Each row has a name. Each question is about the rows just above it.

[126 108  82 138]  Y
[ 98 129  90  95]  T
[175 115  88  96]  X
[103 103  79 103]  V
[118 118 116 118]  B
[129 101  80  91]  D
[135 114 113  83]  R
[103 102 103  83]  H
[105 101 101  87]  M
[129 101 109  91]  N
[154 154 154 154]  P
The value that B holds more than once: | [118]
Repeated in H: | [103]
Repeated in P: | [154]
The value that M holds more than once: | [101]
[126 108  82 138] is in which row? | Y
Repeated in V: | [103]

[173 145 102 139 156 122 146] = L
[178 133 108 150 143 125 153] = Q
[138 141 121 157 124 178 107] = W
[130 173 126 116 138 150  90] = S
[129 174 119 101 152 128 101] = K
[158 139  92 139 166 146 146] = F
[137 151 126 149 121 175  98] = G
[136 159 159 126 129 159  90] = J
[134 102 148 160  89 151 130] = U
[163 147  96 133 165 122 144] = E
[158 139  92 139 166 146 146] is in which row? | F
Repeated in K: | [101]
The value that J holds more than once: | [159]

[161 110 173 106 124 103 150 125 114] : Rakuv
[149 139 184 136 105 107 107 132 120] : tigi
[135 107 119 119 119 140 147 135 135] : Nur
[174 164 164 132 164 164 128 105 120] : kazen
[148 148 163  94 162 127 148 108 134] : tapet
[124 115 163 107 175 140 118 108 150] : Tusur
[123 142 187 123 123 114 123 133 123] : bozam
[ 96 120 177 129  94 149 115 123 134] : Dezi
[106 125 185 129  93 137 113 137 127] : kave
Which value appears more than once in bozam? | [123]
Which value appears more than once in tigi? | [107]
Whose row is [149 139 184 136 105 107 107 132 120]? | tigi
The value that tapet holds more than once: | [148]
Which value appears more than once in kazen? | [164]
Whose row is [106 125 185 129  93 137 113 137 127]? | kave

[130 137 138 103 128 125 133 107 107 142 115 105 106 107 131 150 103] -> reb
[136 132 144  89 165 110 139  99 187 148  92 106 110 141 154 148 142] -> mis
[129 137 135 105 135 129 133 106 154 142 117  98 109 122 125 149 130] -> bofar
[127 137 111 110 128 111 132 111 143 138 121  96 111 137 121 111 128] -> desa
[128 135 145  94 157 117 128 105 185 144 103  96 105 128 145 149 128] -> napir
[128 135 141  97 151 120 136 105 169 143 105 100 109 130 139 149 135] -> kud
[127 137 133 113 125 133 131 111 135 136 125 128 110 118 118 148 125] -> nud
Which row holds [130 137 138 103 128 125 133 107 107 142 115 105 106 107 131 150 103]? | reb
Where do [128 135 145  94 157 117 128 105 185 144 103  96 105 128 145 149 128] appear? | napir

[128 148 103 103 140 104 140 126 140 139 140 103 116 115 103] = sefa
[131 146 107 131 142 112 142 114 137 142 112 142 119 122 148] = tetum
[121 148 140 129 126 126 141  91 136 132 113 149 123 104 123] = bav
[105 115 111 150 125 141 110 158 105 116 146 103 105 155 104] = gapod
[147  89 110 141 125 155 112 161 106  99 141 115 154 175 109] = podak
Where do [131 146 107 131 142 112 142 114 137 142 112 142 119 122 148] appear? | tetum
The value that podak holds more than once: | [141]
Which value appears more than once in gapod? | [105]
Whose row is [128 148 103 103 140 104 140 126 140 139 140 103 116 115 103]? | sefa
The row with [121 148 140 129 126 126 141  91 136 132 113 149 123 104 123] is | bav

[100 160 176 169  90  91  92 160  86 137  89 144 167 169 169 167 103  90
 150  92  94  89  89  85 102 155 101 107  96  94 103 158 101 138  94  87
 136  84 147  89 104  99 144 165  95 149 169 102 155 149 160 169  98 117
 172 142 150 120] : A
[146 102  89  88 157 157 154 102 160 112 156 114  90  88  93  92 144 157
 109 154 157 156 159 159 144 105 150 140 155 153 145 102 145 112 155 158
 120 159 111 156 148 148 114  97 151 110  92 144 105 110 100 110 148 133
 157 111 107 130] : C
[141 114  94  90 159 159 150 114 164 121 154 120  99  90 106 104 136 153
 120 150 148 153 164 164 140 116 154 137 117 150 140 113 141 117 159 159
 122 163 118 154 154 141 120 111 145 118 105 140 120 118 109 118 144 132
 102 117 115 132] : Z
Where do [141 114  94  90 159 159 150 114 164 121 154 120  99  90 106 104 136 153
 120 150 148 153 164 164 140 116 154 137 117 150 140 113 141 117 159 159
 122 163 118 154 154 141 120 111 145 118 105 140 120 118 109 118 144 132
 102 117 115 132] appear? | Z
Whose row is [146 102  89  88 157 157 154 102 160 112 156 114  90  88  93  92 144 157
 109 154 157 156 159 159 144 105 150 140 155 153 145 102 145 112 155 158
 120 159 111 156 148 148 114  97 151 110  92 144 105 110 100 110 148 133
 157 111 107 130]? | C
Whose row is [100 160 176 169  90  91  92 160  86 137  89 144 167 169 169 167 103  90
 150  92  94  89  89  85 102 155 101 107  96  94 103 158 101 138  94  87
 136  84 147  89 104  99 144 165  95 149 169 102 155 149 160 169  98 117
 172 142 150 120]? | A

[113 115  95 163 113 100 147 142 113  95 113 142 142  95 105  99 115 148] : Posiv
[162 131 102 164 126 105 153 131 126 100 126 161 147  99 113 106 147 152] : Zodu
[115 125 158 122 122 162  95 170 122 116 122 145 161 155 106 113  96 158] : zulop
[136 138 123 136 122 125 128 132 122 120 122 136 135 124 120 119 125 135] : sena
[159 134  94 156 138  92 171 102 138 124 138 134 118  93 141 132 138 123] : fiki
[108 134 157 109 130 157 106 144 130 144 130 118 132 158 132 139 109 128] : Zipu
[126 134 157 118 118 157 106 144 130 144 130 118 115 158 132 139 109 128] : Bobim
Which row holds [159 134  94 156 138  92 171 102 138 124 138 134 118  93 141 132 138 123]? | fiki
The row with [162 131 102 164 126 105 153 131 126 100 126 161 147  99 113 106 147 152] is | Zodu
Whose row is [108 134 157 109 130 157 106 144 130 144 130 118 132 158 132 139 109 128]? | Zipu
Whose row is [136 138 123 136 122 125 128 132 122 120 122 136 135 124 120 119 125 135]? | sena
Which row holds [126 134 157 118 118 157 106 144 130 144 130 118 115 158 132 139 109 128]? | Bobim

[151 155  78 106 139]  samu
[112 105  94 138 188]  rut
[125 108 108 146 146]  nubuf
[129 105 105 119 124]  farav
Repeated in farav: | [105]
Whose row is [129 105 105 119 124]? | farav
[112 105  94 138 188] is in which row? | rut

[145 126 142 175  92 117 135 102 125 106 128 127 108 148 128 117 107 151
 163 136 121 138 164  78  94 105 149 158 113 147 141 114 151 168 100 133
 104 127 117 139  97 123 107 122 112 123 163 126 104 133 107] = tazok
[129 125 133 145  94 123 144 109 135 124 132 115 116 139 131 125 120 129
 151 124 127 129 135 114 110 107 135 136 110 140 139 121 156 144 109 141
 110 136 118 145 105 128 105 121 108 137 153 127 109 131 110] = dosi
[139 126 138 144  97 125 145 106 131 124 130 120 110 132 127 127 118 130
 144 122 131 122 134 108 120 102 135 140 113 138 130 122 151 149 102 137
 115 125 116 146 106 126 109 127 108 132 152 125 110 136 115] = dab
[135 133 136 135 100 115 139 108 126 124 137 128 115 140 126 133 114 130
 136 130 126 129 144 101 117 114 140 143 116 142 142 119 140 152 104 133
 116 133 115 137 112 128 103 130 114 136 146 121 103 135 112] = Sen
[174 115 165 180  75 141 142  79 118  94 131 102 132 153 132 102 127 148
 185  90 120 131 132  95 121  82 164 146  91 145 148 137 135 185  95 147
 118 132 107 159  73 136 110 108 114 115 178 126  81 134 126] = Pomo
[143 123 139 136  99 130 134 107 126 115 134 120 118 135 128 128 119 145
 156 119 132 104 130 110 120 108 137 144 103 143 133 123 151 159  99 147
 113 128 115 139 107 117  99 132 113 123 165 127 111 136 113] = Bato
Whose row is [139 126 138 144  97 125 145 106 131 124 130 120 110 132 127 127 118 130
 144 122 131 122 134 108 120 102 135 140 113 138 130 122 151 149 102 137
 115 125 116 146 106 126 109 127 108 132 152 125 110 136 115]? | dab
[145 126 142 175  92 117 135 102 125 106 128 127 108 148 128 117 107 151
 163 136 121 138 164  78  94 105 149 158 113 147 141 114 151 168 100 133
 104 127 117 139  97 123 107 122 112 123 163 126 104 133 107] is in which row? | tazok

[139 135 142 115 123 140 117 154 157 123  98 112 140 128 142 131 122 106
 166]  laso
[109  79 128  91 137 128 142 154 128 133 130 128  91 119 128 128 140 142
 142]  Gab
[111  84 121 115 127  93 141 154  90 147 133 119  93 116 132 134 133 153
 143]  lutev
[134 140 142 114 126 119 110 154 155 126  93 119 146 135 136 126 119 126
 159]  vemu
[135 131 136 118 114 145 117 154 165 123  91 110 145 134 117 128 117 102
 164]  fet
[108  82 123 111 129  96 154 154  90 154 154 122  96 118 126 151 154 140
 137]  miku
Whose row is [109  79 128  91 137 128 142 154 128 133 130 128  91 119 128 128 140 142
 142]? | Gab
Whose row is [108  82 123 111 129  96 154 154  90 154 154 122  96 118 126 151 154 140
 137]? | miku
Whose row is [135 131 136 118 114 145 117 154 165 123  91 110 145 134 117 128 117 102
 164]? | fet
Whose row is [139 135 142 115 123 140 117 154 157 123  98 112 140 128 142 131 122 106
 166]? | laso

[144 151 139  96 139  90 132  96 160 122 103 138 138 125  80  82 115 117
 121 142  90  96 139 128 129 130 121 136 144 129 127 114 101 106 101 129
 108 162  98 150  88] -> Tezat
[144 151 139  96 139  90 132 122 160 122 103 112 138 125  80  82 115 117
 121 142  90 166 139 128 129 130  80 136 103 129 114 114 101  80 141  80
 108 162  98 150  88] -> nefev
[130 133 157 106 149  77 127 116 183 101 108 153 163 114  75  88 114 132
 116 139  95 161 132 158 133 132 108 154 147 123 125 106  95  81 130 122
 130 164  93 139  88] -> Forel
[144 151 139  96 139  90 132 122 160 122 103 138 138 125  80  82 115 117
 121 142  90 166 139 128 129 130 121 136 144 129 127 114 101  75 141 129
 108 162  98 150  88] -> Vus
Which row holds [130 133 157 106 149  77 127 116 183 101 108 153 163 114  75  88 114 132
 116 139  95 161 132 158 133 132 108 154 147 123 125 106  95  81 130 122
 130 164  93 139  88]? | Forel
Which row holds [144 151 139  96 139  90 132 122 160 122 103 138 138 125  80  82 115 117
 121 142  90 166 139 128 129 130 121 136 144 129 127 114 101  75 141 129
 108 162  98 150  88]? | Vus
The row with [144 151 139  96 139  90 132  96 160 122 103 138 138 125  80  82 115 117
 121 142  90  96 139 128 129 130 121 136 144 129 127 114 101 106 101 129
 108 162  98 150  88] is | Tezat

[ 82  80 125 158] -> kopa
[160 112 126 171] -> Boga
[161 142 142 142] -> Ses
[157 157 157 147] -> tigiv
The value that tigiv holds more than once: | [157]
Which value appears more than once in Ses? | [142]
[160 112 126 171] is in which row? | Boga

[114 137 128 128 130 181 126 142 111 117]  lusar
[126 131 126 125 121 129 122 131 134 175]  Ner
[126 131 141 125 131 129 141 141 128 125]  nire
Whose row is [126 131 126 125 121 129 122 131 134 175]? | Ner
Repeated in lusar: | [128]
Whose row is [126 131 141 125 131 129 141 141 128 125]? | nire
The row with [114 137 128 128 130 181 126 142 111 117] is | lusar

[135  71 121  71  71] -> funil
[143 115 140 171 115] -> nanug
[156 128 121 179  71] -> pari
[71 71 71 71 71] -> zuz
The value that zuz holds more than once: | [71]
Repeated in nanug: | [115]
Repeated in funil: | [71]
Whose row is [71 71 71 71 71]? | zuz
Whose row is [143 115 140 171 115]? | nanug

